Facts:
(q_106, ε, q_722); (q_106, ε, q_852); (q_122, ε, q_388)
(q_128, ε, q_852); (q_128, ε, q_986); (q_128, ε, q_448)
(q_149, ε, q_852); (q_157, ε, q_925); (q_157, ε, q_945)
(q_160, ε, q_989); (q_160, ε, q_333); (q_174, ε, q_986)
(q_179, ε, q_989); (q_183, ε, q_301); (q_183, ε, q_945)
(q_183, ε, q_568); (q_191, ε, q_157); (q_191, ε, q_388)
(q_197, ε, q_925); (q_197, ε, q_631); (q_211, ε, q_225)
(q_225, ε, q_333); (q_301, ε, q_717); (q_303, ε, q_256)
(q_304, ε, q_741); (q_332, ε, q_404); (q_332, ε, q_925)
(q_332, ε, q_568); (q_375, ε, q_717); (q_376, ε, q_462)
(q_388, ε, q_404); (q_389, ε, q_765); (q_389, ε, q_986)
(q_389, ε, q_225); (q_404, ε, q_717); (q_414, ε, q_568)
(q_45, ε, q_765); (q_462, ε, q_212); (q_484, ε, q_741)
(q_489, ε, q_741); (q_499, ε, q_874); (q_499, ε, q_625)
(q_499, ε, q_852); (q_499, ε, q_332); (q_499, ε, q_568)
(q_537, ε, q_790); (q_544, ε, q_157); (q_563, ε, q_789)
(q_563, ε, q_934); (q_568, ε, q_874); (q_570, ε, q_389)
(q_583, ε, q_824); (q_583, ε, q_852); (q_583, ε, q_225)
(q_589, ε, q_332); (q_589, ε, q_454); (q_625, ε, q_717)
(q_634, ε, q_157); (q_652, ε, q_42); (q_652, ε, q_925)
(q_664, ε, q_974); (q_722, ε, q_404); (q_729, ε, q_333)
(q_738, ε, q_157); (q_738, ε, q_824); (q_765, ε, q_790)
(q_766, ε, q_332); (q_766, ε, q_225); (q_789, ε, q_852)
(q_790, ε, q_404); (q_790, ε, q_717); (q_805, ε, q_896)
(q_805, ε, q_986); (q_805, ε, q_893); (q_816, ε, q_874)
(q_837, ε, q_852); (q_840, ε, q_617); (q_874, ε, q_717)
(q_896, ε, q_225); (q_907, ε, q_974); (q_907, ε, q_404)
(q_907, ε, q_17); (q_913, ε, q_323); (q_913, ε, q_901)
(q_934, ε, q_183); (q_945, ε, q_717); (q_974, ε, q_537)
(q_974, ε, q_837); (q_985, ε, q_389); (q_987, ε, q_21)
(q_989, ε, q_945); (q_106, α, rutu); (q_122, α, govilir)
(q_128, α, tabrak); (q_149, α, rutu); (q_151, α, bropladum)
(q_157, α, rugem); (q_160, α, bropladum); (q_17, α, plekla)
(q_174, α, govilir); (q_179, α, rugem); (q_183, α, govilir)
(q_191, α, bropladum); (q_197, α, rutu); (q_21, α, bropladum)
(q_211, α, bropladum); (q_212, α, govilir); (q_225, α, rugem)
(q_256, α, bropladum); (q_301, α, rutu); (q_303, α, plekla)
(q_304, α, rugem); (q_323, α, plekla); (q_332, α, govilir)
(q_333, α, bropladum); (q_372, α, govilir); (q_375, α, bropladum)
(q_376, α, tabrak); (q_388, α, tabrak); (q_389, α, plekla)
(q_404, α, rugem); (q_414, α, bropladum); (q_42, α, bropladum)
(q_448, α, rugem); (q_45, α, tabrak); (q_454, α, rutu)
(q_462, α, plekla); (q_484, α, bropladum); (q_489, α, plekla)
(q_499, α, rugem); (q_501, α, plekla); (q_51, α, rutu)
(q_537, α, bropladum); (q_544, α, bropladum); (q_563, α, tabrak)
(q_568, α, rutu); (q_570, α, plekla); (q_583, α, rutu)
(q_589, α, govilir); (q_617, α, tabrak); (q_625, α, rutu)
(q_631, α, tabrak); (q_634, α, plekla); (q_652, α, rutu)
(q_664, α, rutu); (q_699, α, tabrak); (q_717, α, govilir)
(q_722, α, govilir); (q_729, α, tabrak); (q_738, α, plekla)
(q_741, α, bropladum); (q_765, α, rutu); (q_766, α, govilir)
(q_769, α, rugem); (q_789, α, rugem); (q_790, α, tabrak)
(q_805, α, rugem); (q_816, α, bropladum); (q_824, α, govilir)
(q_837, α, plekla); (q_840, α, rugem); (q_852, α, plekla)
(q_874, α, govilir); (q_893, α, plekla); (q_896, α, plekla)
(q_901, α, tabrak); (q_907, α, tabrak); (q_913, α, rugem)
(q_925, α, rutu); (q_934, α, rugem); (q_945, α, govilir)
(q_974, α, plekla); (q_985, α, bropladum); (q_986, α, rugem)
(q_987, α, govilir); (q_989, α, plekla)

Known rows:
[ -9   4   1  -7  12  13   3  18  -4   6 -17  -6  16  -6   1   7  -9  24
 -19 -11   8 -11 -11  -8   6 -15   1  -2  14  10   7  20 -43 -15  -3  -3] -> q_570
[-14  11  10  -8  19  21   4  -5  -7   2 -22  -8  16  -6 -10  21  -7  29
 -21 -16   3 -13 -14  -9  11 -13   3  -6  17  16  13  17 -45 -19   2  -4] -> q_389
[ 21 -14  -8   3 -11 -13  -4  -4  13  -1  18 -10  -1  13 -16  23  -6   9
  -1   9 -13  14 -17  10   8  12  -3  -4 -14  -5 -23   7 -11  -6 -15  -2] -> q_212
[ -5   0  -2   5 -12  24   6  -3  11 -14  -6   0 -14   3  -1  -3   3  28
 -11  10   9  24  -8   7 -32  16   9  -3  -7 -18  -2 -10 -27  -4   1   7] -> q_51
[-15 -26   1  11   2 -22   1   3 -26  11  23  10   1 -30  20 -16   1  31
  19   7  -5 -18   0   8  -6 -15   6  -8  -5   0   0  -7  33  17 -17   0] -> q_42
[-14 -27   4  11   2 -22   2   3 -29   9  21   9   2 -30  19 -13   2  32
  20   6  -6 -18   1   8  -7 -15   6  -7  -4   1   0  -7  30  16 -15   0] -> q_21
[-15 -25   3  11   2 -21   2   3 -28  10  20   9   2 -28  18 -14   3  32
  20   6  -6 -18   0   9  -6 -15   7  -7  -3   1   0  -8  31  16 -16   1] -> q_256
[ 19 -11   4 -17   1   2  -6  -3   8   5  11   4   9  -1 -11  11  -7 -33
  19 -21   1  -3   7  -3   0  -5  -9   8   0  -5   0 -15  39  -5   5  -2] -> q_934
[-10  22   7   6   6   3  -1   6   4   6 -21   7  -7  48   1  -2  16 -49
  -6  18  11   2   4  -1  12  10  -4   8  12   7  10  -9   0   3  19  11] -> q_563
[ 34  18  12 -20   1  -5   0   6  16  -7  18   3  10  -6   7 -15 -12 -39
  21 -24 -12 -17  49 -16   4   8 -13   5 -14   8   7  -5  14   8  14  -2] -> q_404
[-10 -21  -7  10 -21  27  16 -24  19 -28 -16  -2  -7  -3  -9 -11  10   3
  -1   8  12  40   1   2 -18  -9   3   2   3 -23  -3   2  15   4 -18  17] -> q_568
[ 28  -6   5 -17   1   0 -10  12   6   8  29   6   7  10  -7  10  -8 -24
  21 -17   7  -7  12   2  -7   2  -4   1  -3  -3  -1 -16  20  -6   4   2] -> q_448
[ 19  -1   3 -18   4   1  -9  -2   6   7  15   4   6   0 -11  11  -6 -32
  14 -21   0  -4  10  -3  -1  -1  -8   5  -2  -4   2 -16  36  -6   5  -6] -> q_179
[-19 -33   1  12   0 -19   8 -16 -26   1   7   8   4 -34  14 -20   5  16
  23   1  -8 -12   4   3   1 -26   3  -2   2   1   2  -1  56  22 -18   5] -> q_816
[-10  19  10   6   5   5   1   6   5   6 -19   6  -4  50   2   2  16 -46
  -7  18   9   3   5  -2  12  11  -6   8  10   8  10 -10  -2   1  19  11] -> q_376
[ -2   3  -7  -5   8   7   0  42  -1  11  -2  -5  13   6  11  -2 -12  22
 -16  -6  15  -9  -7  -4   0 -13   3  -7  10   5   4  20 -53 -15 -11   3] -> q_501
[ -1  22 -12 -13   3   2  -9  27 -19   2 -20  -6  -5 -18  -3 -17 -12   8
 -12  -6  22 -15 -16  -2   3  -6  12   1  22  14   3  28 -46  -8  14   2] -> q_837
[ -6   3   1 -10   7  11   2  27  -7   5 -22  -6  16 -14   6   2 -11  19
 -14  -6  12 -18 -14 -11   7 -12  -1   4  12  12   4  20 -49 -13   7  -6] -> q_974
[ -2   2  -5  -5   9   7  -1  43  -3  11   0  -3  13   9   9  -2 -13  23
 -16  -6  16  -8  -8  -3   0 -13   5  -7  10   4   4  20 -50 -15 -12   3] -> q_893
[-17 -41   8   8   3 -21   5   3 -30  12  10   9   7 -28  15  -8   1  36
  24   6 -10 -21 -14   8  -8 -15   3   0  -1   2  -3 -11  29  14 -15   0] -> q_741

Rows:
No name comes twice in this set of rows, the named rows included.
[ -3  23  15   7   1   7   3   8   8   1 -15   6   1  40  12   0  18 -47
  -5  22  11  -4  20  -7  18  10  -8   7   3  10  14  -7  -6   6  26   6] => q_907
[ 21 -17  11 -19   1   2  -3   0   3   5  10   5  14  -2 -11  18  -8 -22
  23 -18  -1 -11  -2  -3  -4  -1 -10  11  -2  -2  -1 -18  24  -7   4  -3] => q_304
[ 20 -15 -13  11 -22  -3   4 -20  24 -17  15 -10   9  -7  -5  18   4 -14
   1  13  -5  16  14  -2  27  -7  -9  -4 -21 -10 -15  20  25   5 -15  -8] => q_332
[-18  -7   4   6  10 -30   6  -8 -24   4   4   7  -4 -30  20 -36  -3  22
  18  -7 -27 -17  13  -1  -5  -7   1   0  -2   9   2  -3  26  23 -10   3] => q_375
[ 18  18   8 -13  13  13  -9 -38   8  -4  29   3   3   6 -21  28   3 -26
   8 -29   0  -1  32  -2   6  -5   2 -15   0   2  16 -11  42  -8   6  -2] => q_225
[ 12  12 -15   0   1 -27  -3 -13  20  -3  -2 -12 -12  14 -16  -5 -12 -12
  -8 -10 -39  21  -9   0   8  21  -9   5 -11  -1 -23  11  -5   1 -14  -5] => q_945
[ 28  15  -3 -24  -3  -7 -17   2 -10   0   9   5 -11 -15 -20  -7  -7 -41
  23 -17  13 -12   5   3  -5   6   5   8   8   5   0  -7  29   0  24   1] => q_789
[ -7  31   8   3   5   0  -4   2  -5   5 -22   7 -15  42  -4  -3  16 -48
  -4  18  14   0   0   2  11  14   1   8  16  12  10  -8  -5   2  28  14] => q_128
[ 24  -6   0 -17  -6   0  -6  -5   7  -5  17   4   4  -4 -15   1  -4 -46
  27 -17  11  -1  18  -1   3 -12  -4   5   4  -3   0  -5  49   2   3   8] => q_499
[ -5  17  -7  -1 -16  20  -1 -17  -2 -22 -21  -1 -31 -17 -12 -17   4  14
  -8  12  14  21 -13   8 -29  19  16   4   4 -11  -3  -2 -22   3  19   5] => q_149
[ 10 -18 -19   6 -11 -13  -1 -21  19  -5   1 -11  -2   6 -21  14  -1 -12
  -1   2 -19  27 -19   5  17  -1  -9   5  -8 -12 -23  12  25  -1 -22  -4] => q_183
[-11  23  -2  -3  17  20   0  -4  -2   0  -7  -7  10   0  -5  14  -3  21
 -26 -16  10  -5   5  -8  12 -18   7 -16  15  12  16  23 -32 -17  -2  -1] => q_896
[ 27   2   0   5 -19  -7   2 -15  16 -17  14 -11   6 -19  -2  17  -2  -2
  -1  14 -12   1  16  -5  23  11  -8  -2 -27   4 -13  17  -2   6   4 -15] => q_722
[-19 -37  -1  13  -2 -16   8 -16 -23   1   9   8   7 -38  15 -18   8  13
  24   4  -5 -12   6   3   4 -30   3  -2   1  -2   2   1  61  22 -18   2] => q_414

Now the same things, written a new way:
Known rows:
[  3   4 -12 -17   3  34   6   4   7   0  14  17 -43] -> q_913
[-22  43  -8  50  52  -9  25  10  15  -7  -1  11   1] -> q_212
[-15  39  -5  47  42 -11  22  17  22  -2  -3   9  -1] -> q_589
[  7  -9 -11   0 -11  -9  16 -12 -12 -14   8  10  -9] -> q_454
[ 19  -2 -21 -31  -2  34  17   8  24  24   4  19 -41] -> q_225
[ 10 -10  -7  -8 -23  -4  13  -8  -6   3   1   5  -7] -> q_583
[-19  11  11  15  26  16   9 -17  12 -24  -9   5   1] -> q_852
[-21  39  -5  43  55  -9  25  12  17  -6  -3  12   2] -> q_824
[  0   3 -14 -12   0  36   6   4   6   3  17  14 -44] -> q_304
[ 11  -1   9  13  -2 -11  15  -5  -3  -2   9  10 -10] -> q_907
[ 16  -4   2   4  -4 -10  24  -4  -2  -1   4   6  -7] -> q_729
[ 18  -5 -11  12 -50  -7  13  -4  -7 -28  10  -4 -14] -> q_568
[-16  37  -2  49  36  -7  26  22  19 -13   0   2   3] -> q_183
[ 17   0  10 -20 -20  -4  19  -7  -4 -12   9  17   9] -> q_301
[-12  52  10  25  50  -8  29  12  19 -12  -1  25  20] -> q_717
[ 18   6  18  31  17   7  25  -1  -2 -15   3  22  16] -> q_375
[-14  -6  19   6  38  12  25   0  22 -25  -2   9   6] -> q_989
[-14   4   8  19  35  12  20 -12  17 -28  -1  12  -1] -> q_501
[  2   6 -15 -18  10  34   7   2   4  -5  14  19 -43] -> q_769
[-17  38   0  46  50 -12  21  18  23   4  -3  12  -1] -> q_122

Rows:
No name comes twice in this set of rows, the named rows included.
[-16   2   7  23  26  14  20  -8  22 -13  -1  10   3] => q_570
[ 1  1  8 60 15  9 16 -3 -3  5  8 17  5] => q_537
[ -2  -8  -7  11 -25  -2  11  -9  -7  14  14  11  -3] => q_765
[18 -4  0 44 15  5 27  1  5  3 -2 14  3] => q_211
[  7  -6  -2  -2 -22  -4   6  -9 -10  -1   2   5 -10] => q_106
[  5   4 -15 -18   0  36   7   4   9   8  13  17 -42] => q_805
[  3   1  -2  55  23   6  22  -6  -9 -19   7  13   1] => q_741
[  8  -2   2  54  17   6  21  -2  -6 -13   5  12   2] => q_484
[-14   0   0  25  15  18  24  -9  28   4  -2   9   4] => q_389
[-21  40  -4  47  45  -9  24  16  19   1  -2   9   3] => q_987
[13  8 23  7 -5 -8 14 -7  0  5 13 21  1] => q_790

